Below are the code and all the weights of a small trained network. Each question names an input and a class and asks about switching units off, where a switched-off unit gives its printed mean instead of its output.

import numpy as np


def w(rows, s, z=0):
    codes = np.array(rows[::2]) - 128.0
    scale = np.full(codes.shape[1], s)
    scale[-1] = z or s
    return codes * scale


def norm(h):
    return h / np.sqrt((h * h).mean(-1, keepdims=True) + 1e-5)


def f(y):
    return y / 2 * (1 + np.tanh(0.7978845608 * (y + 0.044715 * y**3)))


def log_softmax(a):
    a = a - a.max(-1, keepdims=True)
    return a - np.log(np.exp(a).sum(-1, keepdims=True))


def net(x, mask):
    res = np.array(x, float).reshape(1, 7) / 4 @ E
    u = 0
    for l in range(4):
        y = f(norm(res) @ A[l][:, :-1].T + A[l][:, -1])
        res = res + np.where(mask[u : u + 4], y, B[l][:, -1]) @ B[l][:, :-1]
        u += 4
    return log_softmax(norm(res)[-1] @ U[:, :-1].T + U[:, -1])


A, B = {}, {}
E = w([
[127,126,125,125,128,126,126,130,126],'x0',
[128,128,128,129,131,128,130,125,126],'x1',
[133,128,125,125,128,130,127,130,124],'x2',
[167,104,190,3,87,116,4,208,108],'x3',
[239,46,104,47,174,181,226,160,242],'x4',
[128,125,128,127,131,128,126,127,131],'x5',
[95,169,27,76,187,234,41,58,148],'x6',
],0.00066)
A[0] = w([
[125,133,127,128,130,128,129,134,131,125],'L0N1',
[167,62,179,34,133,108,8,165,91,52],'L0N2',
[70,179,53,71,196,183,51,78,204,15],'L0N3',
[161,63,174,41,141,107,17,159,102,2],'L0N4',
],0.0017,0.00051)
B[0] = w([
[125,127,133,127,128,131,129,128,129,127],'L0N1',
[90,249,82,115,52,165,214,185,199,243],'L0N2',
[229,92,146,152,91,178,149,139,7,254],'L0N3',
[101,234,96,134,57,164,221,177,183,200],'L0N4',
],0.0013,0.00066)
A[1] = w([
[127,132,127,127,126,129,131,126,132,120],'L1N1',
[105,87,93,240,220,128,214,15,111,59],'L1N2',
[119,71,227,169,96,3,203,187,155,1],'L1N3',
[236,59,106,77,150,190,228,159,224,97],'L1N4',
],0.0018,0.00052)
B[1] = w([
[129,127,132,128,125,129,123,127,128,127],'L1N1',
[116,196,101,34,35,151,141,251,171,249],'L1N2',
[175,119,111,124,146,234,102,93,72,172],'L1N3',
[47,111,146,139,176,37,41,69,141,245],'L1N4',
],0.0017,0.0011)
A[2] = w([
[47,203,144,218,73,113,71,108,26,118],'L2N1',
[165,80,231,167,105,15,188,174,106,2],'L2N2',
[101,163,41,67,202,248,30,42,132,87],'L2N3',
[166,80,230,166,105,16,187,173,105,2],'L2N4',
],0.0017,0.00047)
B[2] = w([
[157,17,153,59,225,90,110,105,213,252],'L2N1',
[166,145,14,132,148,252,84,65,65,127],'L2N2',
[231,68,181,219,81,143,194,145,18,227],'L2N3',
[164,146,14,133,148,250,86,65,63,126],'L2N4',
],0.0013,0.0014)
A[3] = w([
[195,55,131,60,179,112,177,152,241,255],'L3N1',
[38,195,171,149,95,49,42,125,57,215],'L3N2',
[50,158,162,152,135,23,59,110,93,104],'L3N3',
[60,183,60,237,162,116,254,80,171,22],'L3N4',
],0.0016,0.00043)
B[3] = w([
[46,142,148,189,148,76,103,89,108,227],'L3N1',
[131,88,110,139,177,112,189,104,197,255],'L3N2',
[144,85,116,102,167,122,142,112,192,191],'L3N3',
[164,155,212,6,68,127,14,200,136,159],'L3N4',
],0.002,0.00087)
U = w([
[68,65,144,145,227,35,101,63,188,255],'0',
[108,234,136,67,28,133,147,234,171,111],'1',
[214,105,101,194,125,216,138,92,1,1],'2',
],0.0058,0.00069)

Each question gives the input, the list of numbers given to net, and the class t.
The units are the neurons (one row each of A and B). Each row of codes is followed by its name. A weight is (code - 128) times the scale printed after its matrix; where a second scale follows, it is the last column's (A, B and U).
mask holds one flag per neuron, layer by layer. A switched-off neuron (its flag False) gives its mean, the last column of its row in B, instead of its output. The means were averaged over made-up inputs and are rounded, as every weight is.
A unit's drop is (log p(t) with every unit on - log p(t) with that unit switched off) / (log p(t) with every unit on - log p(t) with every unit switched off).
The circuit of an input: a set's keep is (log p(t) with only the set's units on - log p(t) with every unit switched off) / (log p(t) with every unit on - log p(t) with every unit switched off). Starting from the 12 units with the biggest drops (on a tie, the unit counted first), units are removed one at a time, each time the one whose removal leaves the highest keep (on an exact tie, the one counted first), for as long as the keep stays at least 0.8.
circuit, biggest first: the units of the circuit, biggest drop first
k most important neurons: the k neurons with the biggest drops, biggest first
top k neurons in layer l: the k neurons of layer l with the biggest drops, biggest first
input [-6,1,0,-8,-4,-4,-6], class 1: most important neuron -> L1N2
input [-3,-6,4,-7,-6,5,-7], class 1: circuit, biggest first -> L1N2, L3N4
input [-6,6,5,5,-7,-3,-7], class 0: circuit, biggest first -> L1N2, L3N2
input [7,3,3,-4,3,-8,-1], class 1: 3 most important neurons -> L1N2, L2N1, L3N4
input [1,6,2,5,8,6,-2], class 0: 2 most important neurons -> L1N4, L1N2
input [5,-3,-5,-8,-6,-1,3], class 1: 3 most important neurons -> L1N2, L1N4, L3N4
input [1,-8,-5,3,-5,1,-6], class 2: top 2 neurons in layer 1 -> L1N4, L1N3
input [0,6,-8,1,-4,-3,5], class 2: 3 most important neurons -> L2N3, L1N4, L0N3
input [1,0,-4,-5,-1,-1,5], class 1: 2 most important neurons -> L1N2, L1N3
input [7,2,-8,-2,-5,-5,8], class 2: 3 most important neurons -> L2N3, L1N4, L0N3
input [-6,1,-7,-6,-3,-4,-1], class 1: 2 most important neurons -> L1N2, L1N4
input [8,6,-3,5,7,-5,2], class 0: 4 most important neurons -> L1N4, L1N2, L3N1, L3N4
input [8,-1,-3,5,-6,-3,0], class 0: 4 most important neurons -> L1N2, L2N1, L3N2, L3N4
input [-2,2,-8,2,7,-1,-4], class 0: circuit, biggest first -> L1N4
input [-8,4,1,-8,-1,-5,-7], class 1: 3 most important neurons -> L1N2, L3N4, L2N3
input [1,-4,6,-8,7,-1,0], class 1: 2 most important neurons -> L1N2, L2N1
input [5,-7,3,6,-8,3,2], class 0: circuit, biggest first -> L1N2, L3N2
input [3,-2,4,-4,7,-7,-8], class 2: top 3 neurons in layer 3 -> L3N2, L3N3, L3N4
input [-6,-3,0,5,-7,-4,-5], class 0: top 2 neurons in layer 2 -> L2N3, L2N1
input [-4,-4,3,4,7,5,1], class 0: circuit, biggest first -> L1N4
input [-2,-5,2,5,0,8,-8], class 2: top 2 neurons in layer 1 -> L1N2, L1N3
input [-3,2,-8,-4,-5,-5,7], class 2: top 2 neurons in layer 1 -> L1N4, L1N2
input [3,8,-8,-8,4,-1,-6], class 1: top 2 neurons in layer 2 -> L2N3, L2N1
